Below are the code and all the weights of a small trained network. Each question names an input and a target symbol and asks about switching units off, where a switched-off unit gives its printed mean instead of its output.

import numpy as np


def w(rows, s, z=0):
    codes = np.array(rows[::2]) - 128.0
    scale = np.full(codes.shape[1], s)
    scale[-1] = z or s
    return codes * scale


def norm(h):
    return h / np.sqrt((h * h).mean(-1, keepdims=True) + 1e-5)


def f(y):
    return y / 2 * (1 + np.tanh(0.7978845608 * (y + 0.044715 * y**3)))


def softmax(a):
    e = np.exp(a - a.max(-1, keepdims=True))
    return e / e.sum(-1, keepdims=True)


def log_softmax(a):
    a = a - a.max(-1, keepdims=True)
    return a - np.log(np.exp(a).sum(-1, keepdims=True))


def net(x, mask):
    ids = ['γμξπσφψω'.index(c) for c in x.split()]
    T = len(ids)
    res = E[ids] + P[:T]
    u = 0
    for l in range(2):
        q, k, v = (norm(res) @ M[l].T for M in (Q, K, V))
        z = softmax(np.where(np.tri(T) > 0, q @ k.T / 3**0.5, -1e9)) @ v
        res = res + np.where(mask[u], z, O[l][:, -1]) @ O[l][:, :-1]
        u += 1
        y = f(norm(res) @ A[l][:, :-1].T + A[l][:, -1])
        res = res + np.where(mask[u : u + 12], y, B[l][:, -1]) @ B[l][:, :-1]
        u += 12
    return log_softmax(norm(res)[-1] @ U[:, :-1].T + U[:, -1])


Q, K, V, O, A, B = {}, {}, {}, {}, {}, {}
E = w([
[150,139,175,118],'γ',
[244,113,240,95],'μ',
[254,229,132,42],'ξ',
[126,80,227,179],'π',
[114,138,177,206],'σ',
[131,165,167,81],'φ',
[155,53,95,88],'ψ',
[143,137,17,117],'ω',
],0.0086)
P = w([
[174,4,159,77],'0',
[160,54,156,100],'1',
[153,82,142,119],'2',
[148,94,138,135],'3',
[139,108,145,144],'4',
[133,115,137,153],'5',
[137,118,110,165],'6',
[119,129,129,166],'7',
[120,130,114,175],'8',
[116,137,121,180],'9',
[117,142,113,186],'10',
[111,138,107,188],'11',
[117,147,106,196],'12',
],0.0032)
Q[0] = w([
[165,63,75,225],'L0H1',
[78,253,231,200],'L0H1',
[168,213,184,114],'L0H1',
],0.0046)
K[0] = w([
[57,139,54,188],'L0H1',
[88,254,161,112],'L0H1',
[92,155,224,144],'L0H1',
],0.0074)
V[0] = w([
[253,153,128,162],'L0H1',
[45,159,153,9],'L0H1',
[107,104,213,167],'L0H1',
],0.0047)
O[0] = w([
[178,2,112,139,255],'L0H1',
[198,84,16,195,91],'L0H1',
[162,47,87,166,225],'L0H1',
],0.0066,0.0024)
A[0] = w([
[62,115,185,118,51],'L0N1',
[50,101,137,248,200],'L0N2',
[68,53,164,155,103],'L0N3',
[119,113,101,72,114],'L0N4',
[61,200,94,132,6],'L0N5',
[170,193,139,2,71],'L0N6',
[125,128,183,105,173],'L0N7',
[99,141,175,166,175],'L0N8',
[99,154,54,153,127],'L0N9',
[169,150,81,112,170],'L0N10',
[178,95,113,123,155],'L0N11',
[185,212,105,99,146],'L0N12',
],0.0086,0.002)
B[0] = w([
[155,47,182,100,124],'L0N1',
[99,90,180,38,233],'L0N2',
[39,210,112,169,212],'L0N3',
[118,168,79,115,139],'L0N4',
[134,105,134,195,108],'L0N5',
[56,116,138,103,193],'L0N6',
[186,81,49,92,187],'L0N7',
[148,77,131,70,165],'L0N8',
[158,140,145,115,121],'L0N9',
[108,132,253,105,177],'L0N10',
[80,107,105,139,255],'L0N11',
[73,124,173,159,167],'L0N12',
],0.0049,0.0035)
Q[1] = w([
[163,91,61,253],'L1H1',
[165,251,108,186],'L1H1',
[145,206,118,149],'L1H1',
],0.007)
K[1] = w([
[119,92,255,105],'L1H1',
[119,85,237,149],'L1H1',
[203,198,113,7],'L1H1',
],0.0049)
V[1] = w([
[160,117,2,82],'L1H1',
[17,73,1,72],'L1H1',
[173,210,32,186],'L1H1',
],0.0044)
O[1] = w([
[41,164,57,152,119],'L1H1',
[79,33,2,122,149],'L1H1',
[179,26,207,82,4],'L1H1',
],0.0045,0.0046)
A[1] = w([
[21,86,207,97,25],'L1N1',
[179,173,200,156,165],'L1N2',
[91,29,111,238,114],'L1N3',
[27,107,126,198,129],'L1N4',
[60,192,62,61,98],'L1N5',
[110,2,206,96,206],'L1N6',
[24,171,125,205,55],'L1N7',
[35,46,89,193,200],'L1N8',
[193,158,156,113,254],'L1N9',
[120,47,151,250,94],'L1N10',
[180,163,4,160,189],'L1N11',
[125,59,86,50,159],'L1N12',
],0.0056,0.0022)
B[1] = w([
[135,99,113,44,176],'L1N1',
[141,68,92,170,163],'L1N2',
[48,176,106,96,187],'L1N3',
[173,234,191,157,181],'L1N4',
[121,80,92,229,159],'L1N5',
[176,149,107,145,255],'L1N6',
[243,169,157,153,152],'L1N7',
[136,180,45,98,227],'L1N8',
[68,135,3,165,174],'L1N9',
[94,178,89,191,175],'L1N10',
[62,84,126,41,168],'L1N11',
[153,40,131,252,166],'L1N12',
],0.0041,0.0045)
U = w([
[167,181,132,161,23],'γ',
[254,52,124,140,208],'μ',
[198,147,111,12,3],'ξ',
[105,133,211,186,130],'π',
[106,144,237,53,187],'σ',
[127,225,120,118,192],'φ',
[86,86,2,111,155],'ψ',
[109,42,149,41,82],'ω',
],0.0088,0.0031)

Each question gives the input, a string of symbols that net reads in full, and the target symbol t.
The units are the heads (3 rows each of Q, K, V and O) and the neurons (one row each of A and B). Each row of codes is followed by its name. A weight is (code - 128) times the scale printed after its matrix; where a second scale follows, it is the last column's (O, A, B and U).
mask holds one flag per unit, layer by layer, with each layer's heads first. A switched-off unit (its flag False) gives its mean, the last column of its rows in O or B, instead of its output. The means were averaged over made-up inputs and are rounded, as every weight is.
A unit's drop is (log p(t) with every unit on - log p(t) with that unit switched off) / (log p(t) with every unit on - log p(t) with every unit switched off).
The circuit of an input: a set's keep is (log p(t) with only the set's units on - log p(t) with every unit switched off) / (log p(t) with every unit on - log p(t) with every unit switched off). Starting from the 12 units with the biggest drops (on a tie, the unit counted first), units are removed one at a time, each time the one whose removal leaves the highest keep (on an exact tie, the one counted first), for as long as the keep stays at least 0.8.
circuit, biggest first: the units of the circuit, biggest drop first
unit that matters most: the unit with the biggest drop
k most important neurons: the k neurons with the biggest drops, biggest first
top k neurons in layer l: the k neurons of layer l with the biggest drops, biggest first
drop when u is switched off: that unit's drop, to one decimal
input σ ω μ σ ω φ μ ψ π, target ψ: circuit, biggest first : L1N8; L0N10
input π σ σ μ ψ π μ π φ ψ ξ ω π, target ω: circuit, biggest first : L0N2; L1N1
input ξ σ ξ, target σ: circuit, biggest first : L0N10; L0N12; L0N6
input ω π ω ψ φ ξ, target ψ: circuit, biggest first : L1H1; L0N6
input φ ψ σ ψ σ, target ψ: 4 most important neurons : L0N2; L0N8; L0N10; L1N8
input π ψ μ π ψ μ φ ξ φ π, target φ: 3 most important neurons : L0N3; L1N4; L1N8
input μ μ ω σ μ σ σ π, target σ: top 3 neurons in layer 0 : L0N3; L0N2; L0N10
input σ φ γ ξ σ μ μ ω μ ξ ω σ, target ω: circuit, biggest first : L0N2; L1N1
input μ π μ σ ξ, target σ: circuit, biggest first : L0N6; L0N12; L0N10
input σ σ π π σ φ, target ψ: unit that matters most : L0N7
input φ π ψ σ π, target ψ: top 2 neurons in layer 1 : L1N8; L1N1
input μ π σ ξ μ φ, target ψ: top 2 neurons in layer 0 : L0N2; L0N6
input π φ φ μ ω φ π σ μ μ ξ φ, target π: 2 most important neurons : L0N10; L1N8
input π φ φ, target φ: unit that matters most : L0H1
input σ ξ μ ψ γ ω μ φ ω μ ξ, target ω: top 3 neurons in layer 1 : L1N4; L1N8; L1N7
input ω φ ψ π φ φ ψ γ φ φ ξ ψ φ, target π: 2 most important neurons : L0N10; L0N2
input φ σ σ ω π σ, target ω: top 4 neurons in layer 0 : L0N2; L0N8; L0N1; L0N4
input ω μ μ μ σ μ ψ ξ, target ψ: top 4 neurons in layer 0 : L0N6; L0N2; L0N4; L0N3
input φ μ φ μ ψ σ σ σ ω ξ ω, target φ: top 3 neurons in layer 0 : L0N7; L0N2; L0N10
input σ ψ σ ω ξ, target ω: 2 most important neurons : L0N6; L0N3
input π σ φ γ μ σ ω φ σ φ φ φ σ, target φ: 2 most important neurons : L0N10; L0N2
input π ω μ γ σ μ ψ ξ σ μ σ γ π, target σ: top 2 neurons in layer 0 : L0N2; L0N3
input ω φ μ μ σ ω ω ξ π, target ω: top 2 neurons in layer 1 : L1N1; L1N7
input μ φ σ φ ξ ω γ ψ μ σ ξ ω, target φ: drop when L0N10 is switched off : 0.5
input φ φ φ σ, target φ: drop when L1N10 is switched off : 0.1
input π φ π, target φ: drop when L1N8 is switched off : 0.1
input μ σ μ σ μ ξ σ γ σ, target σ: drop when L1N9 is switched off : 0.0
